Here is a tiny trained network, its code and every weight. The questions are about switching its units off for an input and a class, where a switched-off unit gives its printed mean instead of its output.

import numpy as np


def w(rows, s, z=0):
    codes = np.array(rows[::2]) - 128.0
    scale = np.full(codes.shape[1], s)
    scale[-1] = z or s
    return codes * scale


def f(y):
    return np.maximum(y, 0)


def log_softmax(a):
    a = a - a.max(-1, keepdims=True)
    return a - np.log(np.exp(a).sum(-1, keepdims=True))


def net(x, mask):
    res = np.array(x, float).reshape(1, 5) / 4 @ E
    y = f(res @ A[0][:, :-1].T + A[0][:, -1])
    res = res + np.where(mask, y, B[0][:, -1]) @ B[0][:, :-1]
    return log_softmax(res[-1] @ U[:, :-1].T + U[:, -1])


A, B = {}, {}
E = w([
[138,215,144,227,155,32],'x0',
[162,238,132,161,168,253],'x1',
[198,14,57,196,255,162],'x2',
[238,107,171,159,37,144],'x3',
[37,55,187,222,56,196],'x4',
],0.0075)
A[0] = w([
[78,185,160,91,56,119,36],'N0',
[155,71,126,170,190,135,42],'N1',
[112,165,131,184,149,65,73],'N2',
[114,66,128,103,106,36,33],'N3',
[224,124,151,146,59,115,112],'N4',
[136,154,133,203,108,102,157],'N5',
[118,96,117,55,107,185,154],'N6',
[169,159,123,56,148,94,62],'N7',
[135,194,133,136,148,201,46],'N8',
[7,156,115,102,213,108,56],'N9',
[48,102,156,200,85,160,3],'N10',
],0.019,0.0043)
B[0] = w([
[17,23,23,146,141,134,251],'N0',
[17,72,16,117,103,127,225],'N1',
[89,127,171,18,179,232,209],'N2',
[97,254,214,246,157,144,235],'N3',
[237,73,122,136,22,160,226],'N4',
[86,90,213,70,151,133,204],'N5',
[92,109,238,41,165,176,212],'N6',
[163,165,51,109,186,23,214],'N7',
[93,232,200,243,142,116,208],'N8',
[247,59,146,144,7,151,252],'N9',
[232,210,68,104,176,38,238],'N10',
],0.017,0.014)
U = w([
[190,95,160,159,42,177,203],'0',
[13,93,51,168,150,163,29],'1',
[79,221,194,255,162,179,73],'2',
[191,197,81,65,231,74,182],'3',
[91,114,239,18,196,181,23],'4',
[119,109,201,118,136,101,255],'5',
],0.0096,0.0039)

Each question gives the input, the list of numbers given to net, and the class t.
The units are the neurons (one row each of A and B). Each row of codes is followed by its name. A weight is (code - 128) times the scale printed after its matrix; where a second scale follows, it is the last column's (A, B and U).
mask holds one flag per neuron, in row order. A switched-off neuron (its flag False) gives its mean, the last column of its row in B, instead of its output. The means were averaged over made-up inputs and are rounded, as every weight is.
A unit's drop is (log p(t) with every unit on - log p(t) with that unit switched off) / (log p(t) with every unit on - log p(t) with every unit switched off).
The circuit of an input: a set's keep is (log p(t) with only the set's units on - log p(t) with every unit switched off) / (log p(t) with every unit on - log p(t) with every unit switched off). Starting from all 11 units, units are removed one at a time, each time the one whose removal leaves the highest keep (on an exact tie, the one counted first), for as long as the keep stays at least 0.8.
circuit, biggest first: the units of the circuit, biggest drop first
unit that matters most: the unit with the biggest drop
top k neurons: the k neurons with the biggest drops, biggest first
drop when u is switched off: that unit's drop, to one decimal
input [8,4,-1,2,-4], class 4: unit that matters most	N2
input [-3,4,3,-7,6], class 0: top 2 neurons	[N9 N7]
input [-8,-7,1,-2,-2], class 4: top 2 neurons	[N6 N8]
input [-8,-5,7,-6,3], class 4: top 2 neurons	[N6 N0]
input [5,-4,-6,-4,3], class 1: top 2 neurons	[N0 N6]
input [-4,-7,-5,-3,5], class 2: top 2 neurons	[N3 N1]
input [2,-3,0,-2,4], class 3: top 3 neurons	[N10 N8 N4]
input [-4,-5,-6,-5,-1], class 1: top 4 neurons	[N0 N4 N8 N10]
input [0,7,8,2,-6], class 1: top 3 neurons	[N1 N3 N10]
input [-6,-7,5,6,-5], class 2: top 2 neurons	[N3 N9]
input [-8,2,1,0,-5], class 4: top 2 neurons	[N6 N10]
input [8,5,-6,-6,0], class 4: top 4 neurons	[N2 N5 N4 N1]
input [-5,6,4,-3,-2], class 2: top 4 neurons	[N8 N0 N2 N5]
input [-6,-7,-7,6,-8], class 3: circuit, biggest first	[N7]
input [-7,7,5,1,5], class 2: top 2 neurons	[N8 N2]
input [8,-8,2,-5,-7], class 2: drop when N10 is switched off	0.5
input [8,-4,-2,1,-4], class 4: drop when N2 is switched off	0.7
input [-4,6,-1,-6,5], class 0: drop when N3 is switched off	4.1
